Below is a small trained network, with its code and all its weights. Each question gives an input and a target symbol and asks what happens when units are switched off, that is, made to give their printed mean instead of their output.

import numpy as np


def w(rows, s, z=0):
    codes = np.array(rows[::2]) - 128.0
    scale = np.full(codes.shape[1], s)
    scale[-1] = z or s
    return codes * scale


def f(y):
    return np.maximum(y, 0)


def softmax(a):
    e = np.exp(a - a.max(-1, keepdims=True))
    return e / e.sum(-1, keepdims=True)


def log_softmax(a):
    a = a - a.max(-1, keepdims=True)
    return a - np.log(np.exp(a).sum(-1, keepdims=True))


def net(x, mask):
    ids = ['βθλμπστω'.index(c) for c in x.split()]
    T = len(ids)
    res = E[ids] + P[:T]
    q, k, v = (res @ M[0].T for M in (Q, K, V))
    z = softmax(np.where(np.tri(T) > 0, q @ k.T / 2**0.5, -1e9)) @ v
    res = res + np.where(mask[0], z, O[0][:, -1]) @ O[0][:, :-1]
    y = f(res @ A[0][:, :-1].T + A[0][:, -1])
    res = res + np.where(mask[1:17], y, B[0][:, -1]) @ B[0][:, :-1]
    return log_softmax(res[-1] @ U[:, :-1].T + U[:, -1])


Q, K, V, O, A, B = {}, {}, {}, {}, {}, {}
E = w([
[131,107,80,153,94,94],'β',
[94,129,151,133,124,139],'θ',
[103,99,164,142,53,116],'λ',
[121,207,26,84,109,149],'μ',
[138,191,65,36,138,82],'π',
[61,76,112,231,140,84],'σ',
[162,85,10,168,191,136],'τ',
[104,61,183,139,8,225],'ω',
],0.017)
P = w([
[238,181,114,3,44,219],'0',
[91,159,163,202,62,80],'1',
[73,146,110,202,95,94],'2',
[51,103,77,196,136,90],'3',
[44,115,78,179,127,93],'4',
[32,109,79,170,123,95],'5',
[41,119,78,162,126,99],'6',
[31,112,84,166,122,100],'7',
[24,111,76,151,118,98],'8',
],0.0081)
Q[0] = w([
[203,111,225,106,230,91],'head 0',
[119,246,111,226,111,136],'head 0',
],0.013)
K[0] = w([
[68,149,134,207,119,6],'head 0',
[115,72,149,107,162,170],'head 0',
],0.019)
V[0] = w([
[138,116,241,2,168,186],'head 0',
[66,43,153,145,27,75],'head 0',
],0.015)
O[0] = w([
[80,50,166,26,178,155,254],'head 0',
[154,12,80,195,53,58,185],'head 0',
],0.011,0.0071)
A[0] = w([
[189,155,130,169,86,109,127],'neuron 0',
[136,158,181,142,195,165,48],'neuron 1',
[114,133,156,173,116,203,82],'neuron 2',
[195,145,199,144,166,148,81],'neuron 3',
[63,106,79,83,100,121,95],'neuron 4',
[94,147,95,147,132,84,107],'neuron 5',
[146,73,156,83,187,133,55],'neuron 6',
[105,133,144,109,173,166,194],'neuron 7',
[200,114,160,73,150,59,161],'neuron 8',
[114,75,112,85,110,109,2],'neuron 9',
[241,121,122,87,81,155,30],'neuron 10',
[221,140,139,122,61,66,86],'neuron 11',
[145,167,141,84,159,8,123],'neuron 12',
[167,198,153,166,121,127,14],'neuron 13',
[178,101,159,162,109,222,133],'neuron 14',
[68,113,186,172,168,93,78],'neuron 15',
],0.011,0.0052)
B[0] = w([
[156,184,74,85,227,64,186],'neuron 0',
[253,125,31,68,112,101,183],'neuron 1',
[123,80,78,112,143,122,149],'neuron 2',
[82,179,143,127,166,183,143],'neuron 3',
[185,151,116,172,67,160,252],'neuron 4',
[171,125,147,83,97,152,175],'neuron 5',
[199,154,128,158,127,79,215],'neuron 6',
[55,78,210,172,107,135,209],'neuron 7',
[96,86,180,84,117,103,154],'neuron 8',
[91,160,118,114,235,190,246],'neuron 9',
[107,157,97,211,133,87,140],'neuron 10',
[28,110,170,160,116,176,183],'neuron 11',
[114,76,56,110,159,113,145],'neuron 12',
[117,122,180,201,89,191,162],'neuron 13',
[149,93,79,127,114,88,147],'neuron 14',
[131,146,80,112,110,74,175],'neuron 15',
],0.016,0.014)
U = w([
[90,107,92,132,53,82,204],'β',
[76,51,227,169,127,151,183],'θ',
[98,1,100,148,67,180,117],'λ',
[52,96,124,43,146,171,139],'μ',
[177,68,196,125,74,109,110],'π',
[46,113,121,177,161,142,2],'σ',
[109,124,130,131,64,203,96],'τ',
[160,88,132,160,176,167,131],'ω',
],0.005,0.0056)

Each question gives the input, a string of symbols that net reads in full, and the target symbol t.
The units are the heads (2 rows each of Q, K, V and O) and the neurons (one row each of A and B). Each row of codes is followed by its name. A weight is (code - 128) times the scale printed after its matrix; where a second scale follows, it is the last column's (O, A, B and U).
mask holds one flag per unit, heads first, then neurons. A switched-off unit (its flag False) gives its mean, the last column of its rows in O or B, instead of its output. The means were averaged over made-up inputs and are rounded, as every weight is.
A unit's drop is (log p(t) with every unit on - log p(t) with that unit switched off) / (log p(t) with every unit on - log p(t) with every unit switched off).
The circuit of an input: a set's keep is (log p(t) with only the set's units on - log p(t) with every unit switched off) / (log p(t) with every unit on - log p(t) with every unit switched off). Starting from the 12 units with the biggest drops (on a tie, the unit counted first), units are removed one at a time, each time the one whose removal leaves the highest keep (on an exact tie, the one counted first), for as long as the keep stays at least 0.8.
circuit, biggest first: the units of the circuit, biggest drop first
most important unit: the unit with the biggest drop
k most important neurons: the k neurons with the biggest drops, biggest first
drop of u: that unit's drop, to one decimal
input ω β σ τ σ μ π λ β, target ω: most important unit -> neuron 9
input σ π λ λ μ θ τ β θ, target σ: 3 most important neurons -> neuron 0; neuron 4; neuron 11
input θ σ θ μ λ β σ τ, target θ: circuit, biggest first -> neuron 7; head 0
input π β λ, target π: circuit, biggest first -> neuron 1; head 0; neuron 9; neuron 6
input θ β θ σ τ π, target θ: circuit, biggest first -> head 0; neuron 7; neuron 1
input σ λ θ ω θ β, target σ: 4 most important neurons -> neuron 0; neuron 11; neuron 9; neuron 1
input τ μ β μ, target τ: circuit, biggest first -> head 0; neuron 13
input λ ω β ω β θ π, target λ: circuit, biggest first -> head 0; neuron 0
input λ ω θ λ μ, target λ: 2 most important neurons -> neuron 0; neuron 6
input λ β σ π, target λ: 2 most important neurons -> neuron 0; neuron 4
input ω β β β τ λ, target ω: 4 most important neurons -> neuron 9; neuron 6; neuron 7; neuron 4
input μ ω π ω λ β λ τ β, target μ: 3 most important neurons -> neuron 4; neuron 1; neuron 6
input β θ ω μ τ β ω σ θ, target β: 3 most important neurons -> neuron 7; neuron 0; neuron 9
input μ τ β τ τ, target μ: 3 most important neurons -> neuron 4; neuron 1; neuron 3
input θ ω β σ ω τ θ τ θ, target θ: 3 most important neurons -> neuron 7; neuron 1; neuron 0
input λ π ω ω ω μ σ, target λ: circuit, biggest first -> head 0
input σ σ ω π τ τ τ μ λ, target σ: circuit, biggest first -> neuron 0; head 0; neuron 11; neuron 9
input σ λ σ ω, target σ: circuit, biggest first -> head 0; neuron 0; neuron 11; neuron 9
input θ λ λ, target θ: 3 most important neurons -> neuron 7; neuron 1; neuron 0
input π σ λ τ σ μ θ ω β, target π: 2 most important neurons -> neuron 1; neuron 9
input μ β σ, target μ: 2 most important neurons -> neuron 4; neuron 1
input σ τ λ σ β λ τ, target σ: circuit, biggest first -> head 0; neuron 11
input π μ θ π, target π: most important unit -> neuron 1
input τ λ π τ μ β π, target τ: drop of neuron 9 -> 0.3
